Below is a small trained network, with its code and all its weights. Each question gives an input and a target symbol and asks what happens when units are switched off, that is, made to give their printed mean instead of their output.

import numpy as np


def w(rows, s, z=0):
    codes = np.array(rows[::2]) - 128.0
    scale = np.full(codes.shape[1], s)
    scale[-1] = z or s
    return codes * scale


def softmax(a):
    e = np.exp(a - a.max(-1, keepdims=True))
    return e / e.sum(-1, keepdims=True)


def log_softmax(a):
    a = a - a.max(-1, keepdims=True)
    return a - np.log(np.exp(a).sum(-1, keepdims=True))


def net(x, mask):
    ids = ['γδεηθλσφ'.index(c) for c in x.split()]
    T = len(ids)
    res = E[ids] + P[:T]
    u = 0
    for l in range(3):
        r = res
        for j in range(2):
            rows = slice(2 * j, 2 * j + 2)
            q, k, v = (r @ M[l][rows].T for M in (Q, K, V))
            z = softmax(np.where(np.tri(T) > 0, q @ k.T / 2**0.5, -1e9)) @ v
            o = O[l][rows]
            res = res + np.where(mask[u + j], z, o[:, -1]) @ o[:, :-1]
        u += 2
    return log_softmax(res[-1] @ U[:, :-1].T + U[:, -1])


Q, K, V, O = {}, {}, {}, {}
E = w([
[204,57,115,75,153],'γ',
[145,123,110,109,123],'δ',
[109,96,68,168,152],'ε',
[201,8,98,152,117],'η',
[93,219,144,84,193],'θ',
[133,138,231,71,149],'λ',
[118,171,175,182,162],'σ',
[113,235,54,103,185],'φ',
],0.011)
P = w([
[70,212,83,98,58],'0',
[188,86,56,190,199],'1',
[107,159,158,211,195],'2',
[173,43,78,4,150],'3',
[93,160,177,217,196],'4',
[162,47,78,53,129],'5',
[80,190,189,221,220],'6',
[181,107,52,17,140],'7',
[113,138,206,254,182],'8',
[174,43,120,71,93],'9',
[108,158,216,250,207],'10',
[188,70,107,36,109],'11',
],0.0078)
Q[0] = w([
[170,76,254,125,106],'0.h0',
[148,78,149,62,24],'0.h0',
[88,133,110,72,20],'0.h1',
[62,101,193,153,97],'0.h1',
],0.007)
K[0] = w([
[138,55,139,255,127],'0.h0',
[195,75,154,143,252],'0.h0',
[219,80,47,112,138],'0.h1',
[176,14,169,186,156],'0.h1',
],0.0068)
V[0] = w([
[151,106,200,159,107],'0.h0',
[144,180,115,1,175],'0.h0',
[131,118,193,175,169],'0.h1',
[73,225,54,137,174],'0.h1',
],0.0081)
O[0] = w([
[103,199,109,48,176,80],'0.h0',
[197,66,230,82,110,175],'0.h0',
[159,254,144,170,207,166],'0.h1',
[80,42,186,182,130,254],'0.h1',
],0.0076,0.0038)
Q[1] = w([
[156,143,192,235,213],'1.h0',
[154,46,166,198,236],'1.h0',
[1,88,135,109,188],'1.h1',
[202,77,136,44,160],'1.h1',
],0.0065)
K[1] = w([
[23,154,95,164,1],'1.h0',
[81,182,138,155,79],'1.h0',
[100,136,184,106,103],'1.h1',
[174,168,177,145,165],'1.h1',
],0.0092)
V[1] = w([
[98,227,254,142,196],'1.h0',
[174,28,66,115,147],'1.h0',
[173,121,116,48,67],'1.h1',
[84,50,150,34,92],'1.h1',
],0.0071)
O[1] = w([
[63,87,235,65,167,168],'1.h0',
[194,156,95,180,152,147],'1.h0',
[189,106,111,102,85,2],'1.h1',
[254,147,186,179,51,125],'1.h1',
],0.0086,0.0029)
Q[2] = w([
[146,143,83,95,155],'2.h0',
[150,47,92,20,44],'2.h0',
[84,94,60,17,79],'2.h1',
[104,131,62,1,59],'2.h1',
],0.0058)
K[2] = w([
[92,127,163,170,191],'2.h0',
[33,127,125,76,159],'2.h0',
[76,178,124,146,253],'2.h1',
[87,144,77,161,255],'2.h1',
],0.007)
V[2] = w([
[172,199,15,6,30],'2.h0',
[52,203,74,78,145],'2.h0',
[169,63,108,101,251],'2.h1',
[114,48,2,226,177],'2.h1',
],0.0063)
O[2] = w([
[142,60,159,184,243,14],'2.h0',
[137,120,74,135,164,2],'2.h0',
[79,65,71,141,77,128],'2.h1',
[92,153,117,254,107,177],'2.h1',
],0.0085,0.0061)
U = w([
[192,157,99,126,140,192],'γ',
[134,104,91,160,161,167],'δ',
[154,172,95,147,50,155],'ε',
[127,194,34,165,85,112],'η',
[123,108,155,119,87,1],'θ',
[158,104,115,76,173,147],'λ',
[1,115,120,127,119,144],'σ',
[127,30,161,151,127,125],'φ',
],0.0075,0.0024)

Each question gives the input, a string of symbols that net reads in full, and the target symbol t.
The units are the heads (2 rows each of Q, K, V and O). Each row of codes is followed by its name. A weight is (code - 128) times the scale printed after its matrix; where a second scale follows, it is the last column's (O and U).
mask holds one flag per head, layer by layer. A switched-off head (its flag False) gives its mean, the last column of its rows in O, instead of its output. The means were averaged over made-up inputs and are rounded, as every weight is.
A unit's drop is (log p(t) with every unit on - log p(t) with that unit switched off) / (log p(t) with every unit on - log p(t) with every unit switched off).
The circuit of an input: a set's keep is (log p(t) with only the set's units on - log p(t) with every unit switched off) / (log p(t) with every unit on - log p(t) with every unit switched off). Starting from all 6 units, units are removed one at a time, each time the one whose removal leaves the highest keep (on an exact tie, the one counted first), for as long as the keep stays at least 0.8.
circuit, biggest first: the units of the circuit, biggest drop first
unit that matters most: the unit with the biggest drop
which heads matter: for each layer, one digit per head in row order, 1 if its drop is at least 0.15 and else 0, layers parted by /
drop of u: that unit's drop, to one decimal
input ε δ σ η λ σ η ε γ γ λ, target η: unit that matters most => 0.h1
input γ φ γ η γ δ σ η φ σ θ, target φ: circuit, biggest first => [2.h0; 1.h0; 1.h1; 0.h1]
input γ φ σ ε φ ε σ ε, target σ: which heads matter => 01 / 11 / 00
input ε ε η, target η: which heads matter => 10 / 10 / 01
input φ ε σ σ φ φ σ σ ε, target ε: circuit, biggest first => [0.h1; 2.h0; 0.h0; 1.h1]
input η θ η, target δ: which heads matter => 01 / 11 / 10
input σ ε φ γ ε σ η, target σ: circuit, biggest first => [1.h0; 1.h1; 0.h0]
input σ σ γ γ σ θ γ, target σ: circuit, biggest first => [1.h0; 1.h1; 2.h0]
input ε δ η η λ, target η: which heads matter => 11 / 10 / 01
input δ θ δ ε γ δ λ, target γ: circuit, biggest first => [0.h1; 1.h1; 1.h0; 2.h1]
input ε θ γ, target η: circuit, biggest first => [1.h0; 2.h1; 0.h1]
input ε δ θ σ σ, target η: circuit, biggest first => [1.h0; 0.h1; 2.h1]
input λ γ σ λ φ ε ε η δ φ η, target λ: circuit, biggest first => [2.h1; 1.h1; 0.h0; 1.h0]
input σ σ σ σ σ φ σ σ σ θ σ, target σ: circuit, biggest first => [1.h0; 1.h1]
input φ θ γ η δ σ σ, target ε: unit that matters most => 0.h1
input σ φ σ σ σ σ, target σ: which heads matter => 00 / 11 / 00
input θ ε ε σ, target ε: which heads matter => 11 / 00 / 10
input η η η γ φ, target δ: circuit, biggest first => [2.h0; 0.h1; 1.h0; 0.h0]
input γ η σ ε γ θ σ, target φ: which heads matter => 11 / 11 / 10
input θ η θ σ ε, target θ: unit that matters most => 0.h0
input φ σ σ φ σ δ, target σ: circuit, biggest first => [0.h1; 1.h1]
input σ σ ε, target σ: circuit, biggest first => [1.h0; 1.h1]
input λ η η η η λ γ σ λ, target λ: circuit, biggest first => [2.h1; 0.h0; 1.h1; 1.h0]
input φ θ η σ ε ε δ, target ε: drop of 0.h0 => 0.2
input ε φ θ φ ε σ ε δ λ φ σ γ, target σ: drop of 0.h0 => 0.0
input λ ε σ, target λ: drop of 0.h0 => 0.1
input η ε γ λ δ, target δ: drop of 0.h0 => 0.1
input λ σ γ ε γ ε γ, target λ: unit that matters most => 2.h1
